Here is a tiny trained network, its code and every weight. The questions are about switching its units off for an input and a class, where a switched-off unit gives its printed mean instead of its output.

import numpy as np


def w(rows, s, z=0):
    codes = np.array(rows[::2]) - 128.0
    scale = np.full(codes.shape[1], s)
    scale[-1] = z or s
    return codes * scale


def norm(h):
    return h / np.sqrt((h * h).mean(-1, keepdims=True) + 1e-5)


def f(y):
    return y / 2 * (1 + np.tanh(0.7978845608 * (y + 0.044715 * y**3)))


def log_softmax(a):
    a = a - a.max(-1, keepdims=True)
    return a - np.log(np.exp(a).sum(-1, keepdims=True))


def net(x, mask):
    res = np.array(x, float).reshape(1, 6) / 4 @ E
    u = 0
    for l in range(2):
        y = f(norm(res) @ A[l][:, :-1].T + A[l][:, -1])
        res = res + np.where(mask[u : u + 8], y, B[l][:, -1]) @ B[l][:, :-1]
        u += 8
    return log_softmax(norm(res)[-1] @ U[:, :-1].T + U[:, -1])


A, B = {}, {}
E = w([
[133,37,128,85,90,84,10,105,113,145],'x0',
[128,129,128,128,128,128,127,129,129,131],'x1',
[21,130,73,176,38,123,123,102,150,156],'x2',
[128,128,128,128,128,128,128,129,128,126],'x3',
[127,127,128,128,129,127,128,129,127,130],'x4',
[156,131,61,57,114,156,171,155,182,94],'x5',
],0.011)
A[0] = w([
[137,171,130,133,126,143,200,103,147,124,80],'L0N0',
[169,137,222,183,136,131,103,114,126,140,111],'L0N1',
[102,187,138,195,111,132,249,118,132,138,98],'L0N2',
[204,94,214,38,210,121,120,120,97,123,124],'L0N3',
[192,175,195,122,235,132,206,139,119,141,180],'L0N4',
[107,130,177,229,166,120,172,132,89,104,95],'L0N5',
[79,129,180,198,115,134,117,127,104,126,85],'L0N6',
[112,129,245,241,134,125,93,120,84,122,253],'L0N7',
],0.013,0.0069)
B[0] = w([
[108,54,169,152,165,110,118,196,65,123,178],'L0N0',
[85,86,124,19,162,150,129,211,84,156,171],'L0N1',
[150,155,44,157,201,132,57,153,161,155,235],'L0N2',
[169,156,73,136,194,124,50,147,160,149,225],'L0N3',
[100,103,201,121,55,116,230,77,100,78,251],'L0N4',
[113,254,154,63,92,161,129,84,194,142,189],'L0N5',
[191,201,189,223,62,147,112,101,144,97,170],'L0N6',
[96,69,96,168,217,84,146,39,88,194,241],'L0N7',
],0.016,0.015)
A[1] = w([
[86,104,139,43,75,132,234,57,137,102,10],'L1N0',
[184,184,207,138,128,199,71,131,169,143,50],'L1N1',
[100,52,109,105,25,116,152,59,122,133,100],'L1N2',
[186,145,123,46,23,126,59,156,171,73,132],'L1N3',
[178,150,76,101,121,156,166,204,177,38,216],'L1N4',
[39,122,83,122,84,160,112,249,127,128,76],'L1N5',
[172,111,210,162,42,144,155,195,123,23,5],'L1N6',
[76,90,202,129,87,101,149,56,80,146,49],'L1N7',
],0.02,0.0021)
B[1] = w([
[101,144,196,118,129,138,172,117,82,142,246],'L1N0',
[106,151,119,111,68,127,162,88,157,136,157],'L1N1',
[83,104,179,151,111,104,139,54,56,166,216],'L1N2',
[177,234,137,52,126,144,180,147,139,112,210],'L1N3',
[148,66,85,158,62,134,79,170,158,110,220],'L1N4',
[84,98,207,114,200,134,184,136,165,71,208],'L1N5',
[159,137,2,209,170,166,127,138,53,230,188],'L1N6',
[156,127,117,95,65,143,119,203,165,62,250],'L1N7',
],0.026,0.013)
U = w([
[86,173,218,61,131,124,220,97,77,120,254],'0',
[158,98,53,189,108,173,187,184,51,164,78],'1',
[151,65,96,76,224,76,52,97,98,177,72],'2',
[208,179,75,44,89,125,122,157,206,93,141],'3',
[70,227,83,199,145,115,109,53,188,169,61],'4',
[80,56,122,165,158,138,149,184,229,49,86],'5',
[96,48,146,162,7,75,91,80,96,107,107],'6',
],0.015,0.0022)

Each question gives the input, the list of numbers given to net, and the class t.
The units are the neurons (one row each of A and B). Each row of codes is followed by its name. A weight is (code - 128) times the scale printed after its matrix; where a second scale follows, it is the last column's (A, B and U).
mask holds one flag per neuron, layer by layer. A switched-off neuron (its flag False) gives its mean, the last column of its row in B, instead of its output. The means were averaged over made-up inputs and are rounded, as every weight is.
A unit's drop is (log p(t) with every unit on - log p(t) with that unit switched off) / (log p(t) with every unit on - log p(t) with every unit switched off).
The circuit of an input: a set's keep is (log p(t) with only the set's units on - log p(t) with every unit switched off) / (log p(t) with every unit on - log p(t) with every unit switched off). Starting from the 12 units with the biggest drops (on a tie, the unit counted first), units are removed one at a time, each time the one whose removal leaves the highest keep (on an exact tie, the one counted first), for as long as the keep stays at least 0.8.
units of the circuit, in order: the units of the circuit, biggest drop first
unit that matters most: the unit with the biggest drop
top k neurons: the k neurons with the biggest drops, biggest first
k most important neurons of layer l: the k neurons of layer l with the biggest drops, biggest first
input [8,1,-8,3,5,3], class 3: units of the circuit, in order : L0N7
input [-5,4,-5,8,-6,8], class 1: units of the circuit, in order : L0N7, L1N6, L0N4
input [-3,-4,0,4,4,2], class 1: units of the circuit, in order : L0N4, L1N6, L0N7
input [2,7,-5,-8,8,0], class 2: top 3 neurons : L0N3, L0N5, L1N7
input [-8,-6,-6,-4,0,7], class 1: units of the circuit, in order : L0N4, L0N7, L1N6
input [5,5,4,-3,-1,-6], class 6: top 2 neurons : L0N2, L0N3
input [5,-6,3,-3,-5,-2], class 6: top 3 neurons : L0N2, L0N3, L0N4
input [4,-2,1,-5,-4,-6], class 6: 4 most important neurons of layer 0 : L0N2, L0N3, L0N7, L0N6
input [5,8,3,2,-4,-6], class 6: top 3 neurons : L0N2, L0N3, L1N7
input [-1,2,7,8,8,2], class 5: top 2 neurons : L0N7, L0N4
input [5,5,-7,8,-2,1], class 3: 2 most important neurons of layer 0 : L0N7, L0N3
input [2,6,-5,7,6,5], class 3: top 2 neurons : L0N3, L0N7
input [-7,-4,-1,-7,-8,8], class 1: top 4 neurons : L0N7, L0N4, L1N6, L0N3
input [-5,1,-6,7,2,1], class 1: units of the circuit, in order : L1N6, L0N4
input [3,-4,-5,-4,-4,-8], class 2: units of the circuit, in order : L0N3
input [-7,-2,2,7,5,3], class 5: top 2 neurons : L0N2, L0N7
input [-6,7,-4,-3,6,5], class 1: top 3 neurons : L0N7, L0N4, L1N6
input [1,6,2,4,6,-2], class 6: 3 most important neurons of layer 0 : L0N2, L0N3, L0N7
input [1,-2,8,7,8,-5], class 6: top 3 neurons : L0N3, L0N2, L1N7
input [-5,-4,0,2,7,7], class 1: 2 most important neurons of layer 0 : L0N3, L0N4
input [-6,-7,1,2,3,-5], class 4: top 3 neurons : L0N2, L0N5, L1N0
input [0,-5,8,-6,-1,1], class 5: unit that matters most : L0N4
input [0,-6,8,1,7,-4], class 4: top 2 neurons : L0N4, L1N4
input [-3,1,7,-3,2,0], class 4: top 2 neurons : L0N1, L1N7
input [-8,-4,-5,-3,1,5], class 1: top 2 neurons : L0N7, L0N4
input [2,1,-2,7,0,-7], class 2: 2 most important neurons of layer 0 : L0N7, L0N1
input [8,6,-1,-7,-7,-4], class 2: units of the circuit, in order : L0N4
input [3,-6,3,2,6,-5], class 6: 3 most important neurons of layer 0 : L0N2, L0N3, L0N7
